Below is a small trained network, with its code and all its weights. Each question gives an input and a class and asks what happens when units are switched off, that is, made to give their printed mean instead of their output.

import numpy as np


def w(rows, s, z=0):
    codes = np.array(rows[::2]) - 128.0
    scale = np.full(codes.shape[1], s)
    scale[-1] = z or s
    return codes * scale


def f(y):
    return y / 2 * (1 + np.tanh(0.7978845608 * (y + 0.044715 * y**3)))


def log_softmax(a):
    a = a - a.max(-1, keepdims=True)
    return a - np.log(np.exp(a).sum(-1, keepdims=True))


def net(x, mask):
    res = np.array(x, float).reshape(1, 6) / 4 @ E
    y = f(res @ A[0][:, :-1].T + A[0][:, -1])
    res = res + np.where(mask, y, B[0][:, -1]) @ B[0][:, :-1]
    return log_softmax(res[-1] @ U[:, :-1].T + U[:, -1])


A, B = {}, {}
E = w([
[86,219,217,124,205,154],'x0',
[132,117,148,117,126,123],'x1',
[127,131,123,131,129,129],'x2',
[2,128,115,81,70,106],'x3',
[81,24,111,117,210,214],'x4',
[160,169,96,29,52,238],'x5',
],0.0074)
A[0] = w([
[110,105,130,124,144,148,53],'N0',
[134,119,133,162,156,78,51],'N1',
[114,111,141,145,142,81,48],'N2',
[127,123,140,120,132,118,33],'N3',
[118,156,146,111,170,118,29],'N4',
[140,103,113,130,112,106,8],'N5',
[99,204,187,141,156,150,61],'N6',
[151,157,130,93,97,200,22],'N7',
[157,124,129,152,128,139,106],'N8',
[119,123,123,146,150,86,45],'N9',
[131,133,124,110,129,121,62],'N10',
[152,84,99,134,87,99,88],'N11',
[138,153,124,129,111,103,79],'N12',
[18,131,130,94,83,90,107],'N13',
[104,67,123,138,178,196,72],'N14',
[168,201,143,138,64,54,84],'N15',
[182,130,128,140,150,138,84],'N16',
[119,149,123,141,101,114,25],'N17',
[254,137,141,143,173,131,91],'N18',
[93,116,133,168,165,34,30],'N19',
[140,153,129,131,111,99,41],'N20',
[132,119,127,150,159,73,75],'N21',
[170,125,134,145,136,139,101],'N22',
[224,134,137,143,160,129,86],'N23',
[156,164,129,94,76,177,37],'N24',
[131,135,114,130,136,117,63],'N25',
[102,192,163,116,180,142,21],'N26',
[133,93,98,126,112,117,4],'N27',
[134,139,124,112,118,148,35],'N28',
[133,152,121,110,98,165,10],'N29',
[115,140,137,143,123,142,117],'N30',
[165,171,137,123,97,88,82],'N31',
[147,164,134,128,98,88,86],'N32',
[154,84,93,136,87,101,75],'N33',
[49,138,125,122,69,96,33],'N34',
[148,96,106,141,84,107,52],'N35',
[162,74,91,147,72,99,37],'N36',
[106,90,128,99,169,153,18],'N37',
[133,186,146,124,122,92,58],'N38',
[76,120,141,129,90,124,128],'N39',
[152,136,121,159,131,141,100],'N40',
[111,89,125,134,159,171,84],'N41',
],0.015,0.0026)
B[0] = w([
[116,98,101,128,138,120,142],'N0',
[169,128,130,140,60,155,166],'N1',
[164,129,125,143,86,160,155],'N2',
[136,131,127,135,132,133,119],'N3',
[173,136,133,128,149,106,152],'N4',
[162,133,125,115,147,121,138],'N5',
[215,155,162,93,227,86,215],'N6',
[201,121,156,150,25,155,201],'N7',
[112,147,124,110,126,127,142],'N8',
[146,114,142,116,84,147,148],'N9',
[138,129,118,133,128,137,124],'N10',
[188,152,136,117,189,108,188],'N11',
[110,93,112,126,136,125,151],'N12',
[39,231,90,111,116,134,237],'N13',
[73,23,110,155,152,111,216],'N14',
[68,6,109,157,160,114,255],'N15',
[83,175,121,121,113,125,163],'N16',
[111,106,104,114,130,128,140],'N17',
[31,225,98,114,115,136,231],'N18',
[183,109,145,121,12,184,205],'N19',
[110,95,122,139,136,124,150],'N20',
[161,119,135,127,68,164,165],'N21',
[104,161,116,121,123,125,152],'N22',
[45,204,111,111,117,136,202],'N23',
[182,113,141,140,32,178,205],'N24',
[126,119,127,110,125,132,122],'N25',
[215,161,145,103,205,82,197],'N26',
[146,134,145,119,163,113,151],'N27',
[146,122,134,126,107,141,136],'N28',
[153,110,130,121,72,155,161],'N29',
[132,137,131,127,134,118,131],'N30',
[93,57,110,153,147,117,193],'N31',
[93,63,112,139,148,127,181],'N32',
[185,154,159,119,191,102,190],'N33',
[52,216,111,124,118,135,204],'N34',
[159,128,158,103,180,122,172],'N35',
[201,160,165,117,197,85,204],'N36',
[101,74,119,154,151,111,168],'N37',
[125,84,127,148,172,117,181],'N38',
[73,180,134,134,130,141,170],'N39',
[99,141,140,110,129,138,140],'N40',
[91,62,112,148,141,111,178],'N41',
],0.027,0.01)
U = w([
[82,246,95,104,116,113,189],'0',
[130,26,104,181,157,82,228],'1',
[247,136,170,137,20,171,10],'2',
[255,179,181,87,216,47,75],'3',
],0.0066,0.0014)

Each question gives the input, the list of numbers given to net, and the class t.
The units are the neurons (one row each of A and B). Each row of codes is followed by its name. A weight is (code - 128) times the scale printed after its matrix; where a second scale follows, it is the last column's (A, B and U).
mask holds one flag per neuron, in row order. A switched-off neuron (its flag False) gives its mean, the last column of its row in B, instead of its output. The means were averaged over made-up inputs and are rounded, as every weight is.
A unit's drop is (log p(t) with every unit on - log p(t) with that unit switched off) / (log p(t) with every unit on - log p(t) with every unit switched off).
The circuit of an input: a set's keep is (log p(t) with only the set's units on - log p(t) with every unit switched off) / (log p(t) with every unit on - log p(t) with every unit switched off). Starting from the 12 units with the biggest drops (on a tie, the unit counted first), units are removed one at a time, each time the one whose removal leaves the highest keep (on an exact tie, the one counted first), for as long as the keep stays at least 0.8.
units of the circuit, in order: the units of the circuit, biggest drop first
top k neurons: the k neurons with the biggest drops, biggest first
drop of u: that unit's drop, to one decimal
input [1,6,-2,1,6,-8], class 2: top 2 neurons : (N19; N15)
input [-5,5,6,-8,-4,3], class 0: top neuron : (N18)
input [-2,-4,5,-3,3,-2], class 0: top 3 neurons : (N15; N31; N32)
input [0,2,3,-2,7,7], class 1: top 2 neurons : (N14; N41)
input [3,3,0,6,7,6], class 1: top 2 neurons : (N14; N18)
input [6,-8,-8,-5,7,7], class 1: top 3 neurons : (N14; N41; N37)
input [2,0,-5,7,-8,-7], class 1: top 4 neurons : (N15; N18; N38; N32)
input [6,-4,2,-2,7,7], class 1: top 3 neurons : (N14; N41; N37)
input [2,4,1,-6,2,7], class 2: top 2 neurons : (N7; N24)
input [-2,-3,3,-8,7,-3], class 0: top 2 neurons : (N18; N23)
input [6,-5,7,-5,0,4], class 3: top 4 neurons : (N6; N26; N13; N34)
input [-8,0,-2,7,-3,-4], class 3: top 4 neurons : (N36; N33; N11; N18)
input [4,-5,1,6,2,-7], class 2: top 2 neurons : (N19; N18)
input [4,1,8,-3,-7,-8], class 2: units of the circuit, in order : (N19)
input [-3,6,4,-7,3,-7], class 0: drop of N23 : 1.2
input [7,-4,-6,-8,0,-1], class 0: drop of N18 : 7.4
input [-6,7,-3,2,2,-8], class 2: drop of N22 : 0.0
